Small tables with named rows and columns. After each table, cells are looked up by row and column.

nor:
,dus,zar,bufuba,navutom
nibi,2.3,6.5,3.9,2.5
rad,7.3,6.5,5.2,4.0
sud,4.1,1.5,8.8,2.0
gadob,3.7,2.6,6.4,3.2
nuv,4.4,2.2,5.6,8.5
vusadu,7.5,7.0,4.6,2.0
megop,5.0,7.4,0.0,7.1
besuku,2.4,4.9,6.2,2.8
soge,0.1,0.7,4.6,6.2
vuresu,4.6,5.9,2.5,5.8
fuv,3.7,2.6,7.2,2.6
rotabaz,4.0,2.4,7.6,2.4
pudiveb,0.2,7.3,5.9,3.3

bufuba of rad is 5.2
bufuba of rotabaz is 7.6
bufuba of megop is 0.0
dus of vuresu is 4.6
navutom of rad is 4.0
navutom of nibi is 2.5
zar of nuv is 2.2
bufuba of sud is 8.8
zar of vusadu is 7.0
zar of vuresu is 5.9
navutom of megop is 7.1
bufuba of fuv is 7.2
zar of besuku is 4.9
dus of nuv is 4.4
zar of soge is 0.7
bufuba of soge is 4.6
zar of rotabaz is 2.4

dume =
         ridolu    por  lugisa  rigep  risogim
mazosip   -1.77  -2.85   -1.76   6.10    -2.57
lat        1.91  -1.86   -6.72  -1.11     1.26
zak        1.68   7.23    0.34  -0.56     6.25
fibekev   -3.23  -5.91    2.10  -4.23    -2.21
vuz       -1.65  -8.96    5.02  -7.81    -2.78
mepeso     0.32  -8.91    3.33   1.81    -6.69

mazosip, ridolu: -1.77
vuz, ridolu: -1.65
lat, rigep: -1.11
vuz, risogim: -2.78
mazosip, lugisa: -1.76
zak, ridolu: 1.68
mepeso, risogim: -6.69
mepeso, lugisa: 3.33
lat, ridolu: 1.91
fibekev, lugisa: 2.10
mazosip, por: -2.85

Table gat
,moba,busa,tavob,neba,golid
gil,41690,52568,70826,63244,91617
zusanek,38338,39461,49913,45125,35207
feg,68562,38461,58895,46751,58591
fubo,36677,49815,47362,63313,44727
sud,26884,6790,841,7780,57953
vufal,66675,45624,35872,41422,47181
lona,36846,40958,46112,53004,45928
fep,43220,41685,56862,49773,41542
kabopi,51493,66958,44727,56420,50558
radid,65826,32137,69481,37032,57970
kuf,56878,35853,51600,30724,35124
golode,62907,32739,61390,43632,42589
penu,62684,84211,42735,70976,11057
zabesa,33265,64375,30124,59142,39628

neba of penu: 70976
golid of golode: 42589
golid of fep: 41542
neba of fep: 49773
moba of vufal: 66675
moba of fep: 43220
busa of penu: 84211
moba of golode: 62907
tavob of gil: 70826
moba of zusanek: 38338
tavob of zusanek: 49913

bem =
         sovim  gugise    gol    vas  mupase    vog    kol  ruvup
tavazo   41599   40473  53248  49633   82263  67988  46283  77613
giz      38408   53358  53778  60921   66764  46168  45598  43885
kotuku   67915   36644  45395  36450   29864  50295  65430  55327
resena   42000   73334  59878  53927   57137  37395  42547  42132
kubof    61043   68905  53965  57920   28055  26401  40860  34122
tikul    51648   81605  43107  58228   41186  43304  69705  44577
sozevo   44860   45331  64214  71179   50119  37544  34204  45079
vubupoz  70973   59921  49714  53734   27126  36801  62367  34404
tagam    43161   50578  70119  60956   72652  50086  22276  45393
fol      49542   60224  41158  33452   53139  57821  69698  62787
rem      75547   50011  55660  69367   22494  28529  54331  30923
gononos  49398   65869  55427  39587   51220  67205  59390  66830

What is the kol of sozevo in bem? 34204
What is the gugise of rem in bem? 50011
What is the vas of resena in bem? 53927
What is the mupase of gononos in bem? 51220
What is the mupase of vubupoz in bem? 27126
What is the kol of resena in bem? 42547
What is the gol of resena in bem? 59878
What is the vog of fol in bem? 57821
What is the vas of fol in bem? 33452
What is the gol of giz in bem? 53778
What is the sovim of gononos in bem? 49398
What is the mupase of kotuku in bem? 29864
What is the mupase of resena in bem? 57137
What is the sovim of sozevo in bem? 44860
What is the mupase of rem in bem? 22494

